Below is a small trained network, with its code and all its weights. Each question gives an input and a class and asks what happens when units are switched off, that is, made to give their printed mean instead of their output.

import numpy as np


def w(rows, s, z=0):
    codes = np.array(rows[::2]) - 128.0
    scale = np.full(codes.shape[1], s)
    scale[-1] = z or s
    return codes * scale


def norm(h):
    return h / np.sqrt((h * h).mean(-1, keepdims=True) + 1e-5)


def f(y):
    return np.maximum(y, 0)


def log_softmax(a):
    a = a - a.max(-1, keepdims=True)
    return a - np.log(np.exp(a).sum(-1, keepdims=True))


def net(x, mask):
    res = np.array(x, float).reshape(1, 7) / 4 @ E
    u = 0
    for l in range(4):
        y = f(norm(res) @ A[l][:, :-1].T + A[l][:, -1])
        res = res + np.where(mask[u : u + 7], y, B[l][:, -1]) @ B[l][:, :-1]
        u += 7
    return log_softmax(norm(res)[-1] @ U[:, :-1].T + U[:, -1])


A, B = {}, {}
E = w([
[123,215,94,99],'x0',
[17,75,197,123],'x1',
[105,120,102,137],'x2',
[185,56,73,172],'x3',
[167,93,125,1],'x4',
[213,109,223,180],'x5',
[196,171,149,128],'x6',
],0.0071)
A[0] = w([
[76,88,150,132,91],'0.n0',
[8,152,167,131,11],'0.n1',
[142,138,105,68,253],'0.n2',
[204,157,228,130,66],'0.n3',
[159,185,11,112,3],'0.n4',
[95,81,104,172,181],'0.n5',
[59,158,151,149,88],'0.n6',
],0.011,0.0039)
B[0] = w([
[122,141,84,87,183],'0.n0',
[50,109,109,86,212],'0.n1',
[108,109,123,102,253],'0.n2',
[176,70,255,152,232],'0.n3',
[199,189,126,79,214],'0.n4',
[113,80,98,131,219],'0.n5',
[61,136,84,145,189],'0.n6',
],0.013,0.0049)
A[1] = w([
[137,181,116,124,104],'1.n0',
[138,207,126,183,65],'1.n1',
[144,182,106,142,138],'1.n2',
[177,84,106,195,99],'1.n3',
[97,90,80,108,145],'1.n4',
[125,93,88,208,3],'1.n5',
[212,99,152,248,159],'1.n6',
],0.013,0.0029)
B[1] = w([
[162,171,83,198,156],'1.n0',
[180,188,159,90,153],'1.n1',
[146,192,132,143,162],'1.n2',
[82,48,172,217,188],'1.n3',
[204,88,169,172,217],'1.n4',
[120,178,43,201,162],'1.n5',
[61,172,254,156,254],'1.n6',
],0.0077,0.0064)
A[2] = w([
[159,98,15,81,162],'2.n0',
[129,194,91,114,98],'2.n1',
[18,175,150,162,200],'2.n2',
[27,165,140,75,62],'2.n3',
[74,40,145,128,151],'2.n4',
[72,143,140,158,3],'2.n5',
[156,67,77,254,63],'2.n6',
],0.0097,0.0044)
B[2] = w([
[246,116,168,98,218],'2.n0',
[173,131,47,99,164],'2.n1',
[104,130,37,99,251],'2.n2',
[120,120,1,118,190],'2.n3',
[213,101,87,52,254],'2.n4',
[186,74,170,110,139],'2.n5',
[75,26,129,236,193],'2.n6',
],0.0075,0.0054)
A[3] = w([
[153,219,127,129,149],'3.n0',
[147,120,83,200,174],'3.n1',
[106,77,124,106,171],'3.n2',
[135,155,237,115,117],'3.n3',
[161,170,98,159,253],'3.n4',
[156,93,51,136,147],'3.n5',
[11,118,165,154,163],'3.n6',
],0.012,0.0021)
B[3] = w([
[116,152,176,232,193],'3.n0',
[35,120,186,220,191],'3.n1',
[214,110,56,117,210],'3.n2',
[97,37,237,66,254],'3.n3',
[137,147,231,173,188],'3.n4',
[200,78,235,155,231],'3.n5',
[61,132,49,2,212],'3.n6',
],0.0069,0.0054)
U = w([
[139,119,250,184,179],'0',
[65,76,120,222,137],'1',
[107,148,136,112,9],'2',
[131,167,99,102,61],'3',
[97,196,120,156,108],'4',
[68,107,67,78,182],'5',
[169,70,127,101,139],'6',
[215,223,102,106,145],'7',
],0.021,0.012)

Each question gives the input, the list of numbers given to net, and the class t.
The units are the neurons (one row each of A and B). Each row of codes is followed by its name. A weight is (code - 128) times the scale printed after its matrix; where a second scale follows, it is the last column's (A, B and U).
mask holds one flag per neuron, layer by layer. A switched-off neuron (its flag False) gives its mean, the last column of its row in B, instead of its output. The means were averaged over made-up inputs and are rounded, as every weight is.
A unit's drop is (log p(t) with every unit on - log p(t) with that unit switched off) / (log p(t) with every unit on - log p(t) with every unit switched off).
The circuit of an input: a set's keep is (log p(t) with only the set's units on - log p(t) with every unit switched off) / (log p(t) with every unit on - log p(t) with every unit switched off). Starting from the 12 units with the biggest drops (on a tie, the unit counted first), units are removed one at a time, each time the one whose removal leaves the highest keep (on an exact tie, the one counted first), for as long as the keep stays at least 0.8.
circuit, biggest first: the units of the circuit, biggest drop first
k most important neurons: the k neurons with the biggest drops, biggest first
k most important neurons of layer l: the k neurons of layer l with the biggest drops, biggest first
drop of u: that unit's drop, to one decimal
input [5,-4,-2,4,-6,-7,-5], class 7: circuit, biggest first	[0.n4]
input [-3,5,-6,-1,3,3,-5], class 6: circuit, biggest first	[2.n4; 1.n6]
input [7,-1,1,8,-8,-1,0], class 0: 2 most important neurons	[0.n4; 1.n1]
input [0,4,1,8,-4,7,0], class 1: circuit, biggest first	[1.n5; 2.n6]
input [-3,-6,-5,8,-3,-8,7], class 7: 2 most important neurons of layer 0	[0.n4; 0.n3]
input [-4,5,4,-3,-7,5,-1], class 5: 2 most important neurons	[3.n6; 0.n1]
input [-5,-4,6,2,3,2,-1], class 1: 2 most important neurons of layer 2	[2.n6; 2.n0]
input [4,-7,-2,8,-7,-8,0], class 7: 2 most important neurons	[0.n4; 0.n3]
input [0,7,7,5,2,-3,1], class 6: 2 most important neurons of layer 3	[3.n5; 3.n6]
input [-4,-5,6,7,-7,-6,8], class 0: 3 most important neurons	[0.n4; 1.n1; 3.n4]
input [0,8,-3,5,-2,4,1], class 1: 2 most important neurons	[0.n5; 0.n4]
input [5,-1,1,2,3,1,6], class 0: 2 most important neurons of layer 0	[0.n3; 0.n1]
input [-7,1,2,-6,2,5,-5], class 6: 2 most important neurons	[2.n4; 1.n6]
input [7,0,0,7,-6,-5,-2], class 0: drop of 3.n5	0.1
input [-5,8,5,3,-8,-8,5], class 5: drop of 3.n6	0.1
input [-7,7,1,0,-4,-2,-7], class 5: drop of 2.n6	0.0
input [3,-1,-7,7,-3,2,-2], class 1: most important neuron of layer 3	[3.n6]
